Below are the code and all the weights of a small trained network. Each question names an input and a target symbol and asks about switching units off, where a switched-off unit gives its printed mean instead of its output.

import numpy as np


def w(rows, s, z=0):
    codes = np.array(rows[::2]) - 128.0
    scale = np.full(codes.shape[1], s)
    scale[-1] = z or s
    return codes * scale


def f(y):
    return y / 2 * (1 + np.tanh(0.7978845608 * (y + 0.044715 * y**3)))


def softmax(a):
    e = np.exp(a - a.max(-1, keepdims=True))
    return e / e.sum(-1, keepdims=True)


def log_softmax(a):
    a = a - a.max(-1, keepdims=True)
    return a - np.log(np.exp(a).sum(-1, keepdims=True))


def net(x, mask):
    ids = ['βγζθμξσω'.index(c) for c in x.split()]
    T = len(ids)
    res = E[ids] + P[:T]
    u = 0
    for l in range(3):
        r = res
        for j in range(2):
            rows = slice(2 * j, 2 * j + 2)
            q, k, v = (r @ M[l][rows].T for M in (Q, K, V))
            z = softmax(np.where(np.tri(T) > 0, q @ k.T / 2**0.5, -1e9)) @ v
            o = O[l][rows]
            res = res + np.where(mask[u + j], z, o[:, -1]) @ o[:, :-1]
        u += 2
        y = f(res @ A[l][:, :-1].T + A[l][:, -1])
        res = res + np.where(mask[u : u + 4], y, B[l][:, -1]) @ B[l][:, :-1]
        u += 4
    return log_softmax(res[-1] @ U[:, :-1].T + U[:, -1])


Q, K, V, O, A, B = {}, {}, {}, {}, {}, {}
E = w([
[196,110,103,94,95,119,132,136,172,140,114],'β',
[230,99,112,29,95,35,87,120,92,74,60],'γ',
[110,184,108,117,76,139,174,107,126,145,55],'ζ',
[91,84,152,58,138,117,62,99,141,130,68],'θ',
[53,201,131,81,128,39,96,190,91,123,156],'μ',
[142,95,56,121,167,124,112,4,51,143,146],'ξ',
[41,171,138,102,114,102,183,66,200,59,98],'σ',
[149,197,133,148,80,177,108,93,135,165,106],'ω',
],0.017)
P = w([
[180,145,153,146,176,102,253,176,74,130,83],'0',
[49,79,205,154,174,78,175,90,65,166,213],'1',
[53,147,166,220,158,113,199,98,124,146,82],'2',
[124,51,146,119,163,84,171,131,113,158,254],'3',
[99,127,173,206,158,119,192,88,134,150,45],'4',
[166,68,97,102,170,81,167,76,86,164,225],'5',
[102,101,200,145,180,103,132,129,88,136,23],'6',
[154,70,137,122,168,68,162,85,94,145,113],'7',
[168,57,86,171,154,90,188,38,104,191,97],'8',
[152,38,119,96,211,56,119,114,80,167,129],'9',
],0.0073)
Q[0] = w([
[170,64,82,143,109,251,91,161,87,10,255],'0.h0',
[129,108,109,10,158,87,169,64,149,224,187],'0.h0',
[64,69,172,48,183,154,105,70,168,186,35],'0.h1',
[96,148,62,151,141,235,230,48,19,169,129],'0.h1',
],0.0049)
K[0] = w([
[76,101,173,139,164,228,104,124,178,210,202],'0.h0',
[139,94,123,2,84,141,143,179,68,68,145],'0.h0',
[164,101,21,164,123,114,130,84,119,148,75],'0.h1',
[125,60,85,214,128,173,116,124,109,139,132],'0.h1',
],0.0066)
V[0] = w([
[243,178,145,180,166,172,184,174,151,177,156],'0.h0',
[249,121,153,114,64,97,21,109,178,115,80],'0.h0',
[111,79,126,87,134,119,39,97,105,241,139],'0.h1',
[114,193,169,119,1,30,91,103,64,64,165],'0.h1',
],0.0059)
O[0] = w([
[144,52,145,126,124,97,63,130,159,194,102,62],'0.h0',
[115,132,140,161,99,232,117,134,185,112,135,254],'0.h0',
[81,141,114,196,111,38,140,171,149,28,5,142],'0.h1',
[54,107,100,127,59,229,174,125,128,161,161,192],'0.h1',
],0.011,0.0093)
A[0] = w([
[108,119,158,120,124,169,143,181,82,241,101,238],'0.n0',
[199,129,80,91,106,192,138,176,7,141,63,53],'0.n1',
[78,14,74,178,203,175,104,151,94,64,183,173],'0.n2',
[241,73,96,61,105,198,2,176,123,122,69,7],'0.n3',
],0.005,0.0013)
B[0] = w([
[189,178,79,187,71,106,112,101,118,126,131,162],'0.n0',
[53,197,148,175,128,152,130,217,101,255,131,233],'0.n1',
[232,182,107,174,49,82,105,127,134,83,59,163],'0.n2',
[15,29,201,186,17,160,156,55,206,139,56,252],'0.n3',
],0.008,0.0026)
Q[1] = w([
[172,112,154,157,153,106,101,113,143,101,109],'1.h0',
[148,152,113,148,184,95,107,142,116,100,179],'1.h0',
[153,121,179,181,191,91,47,118,131,194,195],'1.h1',
[113,105,144,255,68,114,143,8,107,124,119],'1.h1',
],0.0066)
K[1] = w([
[73,154,191,125,1,205,178,139,84,51,99],'1.h0',
[161,169,41,123,115,101,200,70,55,128,117],'1.h0',
[41,35,80,187,103,120,224,77,238,72,177],'1.h1',
[76,149,210,105,164,177,173,186,21,172,48],'1.h1',
],0.0047)
V[1] = w([
[113,56,199,189,89,56,177,207,160,225,253],'1.h0',
[105,223,130,204,85,68,196,170,49,101,241],'1.h0',
[6,5,111,185,152,123,201,145,85,97,125],'1.h1',
[181,104,47,186,49,84,53,8,96,170,148],'1.h1',
],0.0049)
O[1] = w([
[59,6,36,128,126,146,65,53,220,88,139,3],'1.h0',
[83,123,148,78,172,146,116,208,58,154,86,61],'1.h0',
[254,143,112,51,114,138,165,254,103,70,131,210],'1.h1',
[160,111,127,236,211,139,152,94,68,29,177,76],'1.h1',
],0.0073,0.0035)
A[1] = w([
[142,172,102,123,225,94,110,121,122,232,128,47],'1.n0',
[122,31,132,67,108,180,86,129,136,109,115,182],'1.n1',
[177,130,114,129,98,224,191,146,161,56,162,152],'1.n2',
[179,62,173,122,60,3,174,86,194,108,52,249],'1.n3',
],0.0056,0.0021)
B[1] = w([
[223,145,38,122,136,126,203,121,74,223,143,129],'1.n0',
[187,174,88,177,236,147,76,162,125,161,178,170],'1.n1',
[120,127,186,79,122,164,7,111,86,83,89,254],'1.n2',
[79,254,102,129,180,143,160,131,102,108,168,194],'1.n3',
],0.0078,0.0098)
Q[2] = w([
[149,190,179,180,141,200,98,140,75,125,92],'2.h0',
[225,148,146,106,71,137,118,117,122,92,158],'2.h0',
[116,208,133,182,154,174,59,156,50,72,254],'2.h1',
[97,36,170,192,134,45,112,186,150,115,186],'2.h1',
],0.0052)
K[2] = w([
[109,184,125,129,131,170,180,47,128,175,100],'2.h0',
[116,46,159,2,140,74,94,124,138,126,148],'2.h0',
[193,98,127,64,79,115,156,138,103,151,162],'2.h1',
[95,112,179,215,79,33,14,63,127,100,97],'2.h1',
],0.007)
V[2] = w([
[180,139,9,52,178,147,77,127,118,47,213],'2.h0',
[198,182,71,116,135,188,154,162,85,253,53],'2.h0',
[90,167,52,182,135,142,72,225,121,175,104],'2.h1',
[88,128,81,105,94,32,94,91,138,92,133],'2.h1',
],0.0066)
O[2] = w([
[123,145,115,168,104,115,165,247,140,141,135,89],'2.h0',
[130,122,118,83,111,115,159,123,190,95,162,254],'2.h0',
[144,109,138,185,74,65,89,181,108,162,45,144],'2.h1',
[114,138,154,135,89,106,154,218,147,222,122,41],'2.h1',
],0.013,0.0069)
A[2] = w([
[94,109,146,88,193,187,236,159,119,114,146,70],'2.n0',
[77,37,163,97,177,145,137,149,146,149,75,70],'2.n1',
[90,106,88,124,89,115,197,103,77,175,131,255],'2.n2',
[160,113,150,1,114,90,99,81,105,128,101,67],'2.n3',
],0.0063,0.00071)
B[2] = w([
[188,32,79,123,255,181,39,156,47,77,43,207],'2.n0',
[75,102,78,39,164,126,81,141,127,103,140,118],'2.n1',
[125,124,148,165,98,118,193,84,155,171,22,140],'2.n2',
[123,224,164,131,77,125,143,139,230,216,86,255],'2.n3',
],0.0091,0.0071)
U = w([
[94,133,118,253,205,190,177,183,205,99,188,110],'β',
[104,125,94,143,76,195,75,141,128,34,182,189],'γ',
[92,48,129,175,147,131,172,91,166,95,180,174],'ζ',
[104,182,109,116,197,118,92,136,191,122,188,52],'θ',
[77,56,94,141,131,128,110,167,135,96,109,3],'μ',
[172,130,229,187,187,118,212,151,120,17,164,203],'ξ',
[123,81,112,141,203,173,175,161,160,62,151,5],'σ',
[131,85,181,150,191,160,109,97,63,159,160,218],'ω',
],0.0041,0.0019)

Each question gives the input, a string of symbols that net reads in full, and the target symbol t.
The units are the heads (2 rows each of Q, K, V and O) and the neurons (one row each of A and B). Each row of codes is followed by its name. A weight is (code - 128) times the scale printed after its matrix; where a second scale follows, it is the last column's (O, A, B and U).
mask holds one flag per unit, layer by layer, with each layer's heads first. A switched-off unit (its flag False) gives its mean, the last column of its rows in O or B, instead of its output. The means were averaged over made-up inputs and are rounded, as every weight is.
A unit's drop is (log p(t) with every unit on - log p(t) with that unit switched off) / (log p(t) with every unit on - log p(t) with every unit switched off).
The circuit of an input: a set's keep is (log p(t) with only the set's units on - log p(t) with every unit switched off) / (log p(t) with every unit on - log p(t) with every unit switched off). Starting from the 12 units with the biggest drops (on a tie, the unit counted first), units are removed one at a time, each time the one whose removal leaves the highest keep (on an exact tie, the one counted first), for as long as the keep stays at least 0.8.
circuit, biggest first: the units of the circuit, biggest drop first
top k neurons in layer l: the k neurons of layer l with the biggest drops, biggest first
which heads matter: for each layer, one digit per head in row order, 1 if its drop is at least 0.15 and else 0, layers parted by /
drop when u is switched off: that unit's drop, to one decimal
input θ γ μ ζ θ, target θ: which heads matter -> 11 / 11 / 10
input ξ γ σ, target ξ: circuit, biggest first -> 1.h1; 0.h1; 0.h0
input ω γ μ γ θ θ θ σ σ ζ, target ω: circuit, biggest first -> 2.h0; 1.h1; 0.h0; 0.h1
input β μ σ β, target β: which heads matter -> 11 / 10 / 11
input ξ θ ω β, target ξ: circuit, biggest first -> 0.h1; 0.h0; 1.h1
input ξ γ β ζ ξ σ γ θ, target ξ: which heads matter -> 11 / 11 / 00
input σ θ θ θ β ζ γ ξ β, target σ: which heads matter -> 11 / 00 / 11
input ξ ξ ω ω, target ξ: which heads matter -> 11 / 01 / 00
input θ ω γ, target θ: top neuron in layer 1 -> 1.n1
input γ γ σ, target γ: which heads matter -> 11 / 00 / 00
input μ γ γ β ζ ξ β σ γ, target μ: which heads matter -> 11 / 10 / 01
input β β γ γ, target β: which heads matter -> 10 / 10 / 10
input σ ζ γ, target σ: which heads matter -> 11 / 00 / 11
input ω β σ ω γ γ σ γ, target ω: which heads matter -> 10 / 01 / 10
input σ γ ξ β θ, target σ: top 2 neurons in layer 1 -> 1.n2; 1.n0
input θ θ θ, target θ: top 2 neurons in layer 0 -> 0.n3; 0.n0
input ζ θ γ, target ζ: which heads matter -> 11 / 01 / 10
input σ γ ξ, target σ: top 2 neurons in layer 2 -> 2.n0; 2.n3
input μ γ γ γ γ, target μ: top 3 neurons in layer 0 -> 0.n1; 0.n3; 0.n2
input β β γ γ θ, target β: top neuron in layer 1 -> 1.n1
input ξ θ σ ω, target ξ: top neuron in layer 1 -> 1.n2
input θ μ ζ ω, target θ: top 2 neurons in layer 2 -> 2.n3; 2.n0
input θ γ ζ, target θ: drop when 2.h0 is switched off -> 0.9
input β ζ γ ξ μ γ μ μ θ, target β: drop when 2.h0 is switched off -> 0.6
input ω θ ξ, target ξ: drop when 0.h1 is switched off -> 0.4
input β γ γ, target β: top 2 neurons in layer 0 -> 0.n3; 0.n2
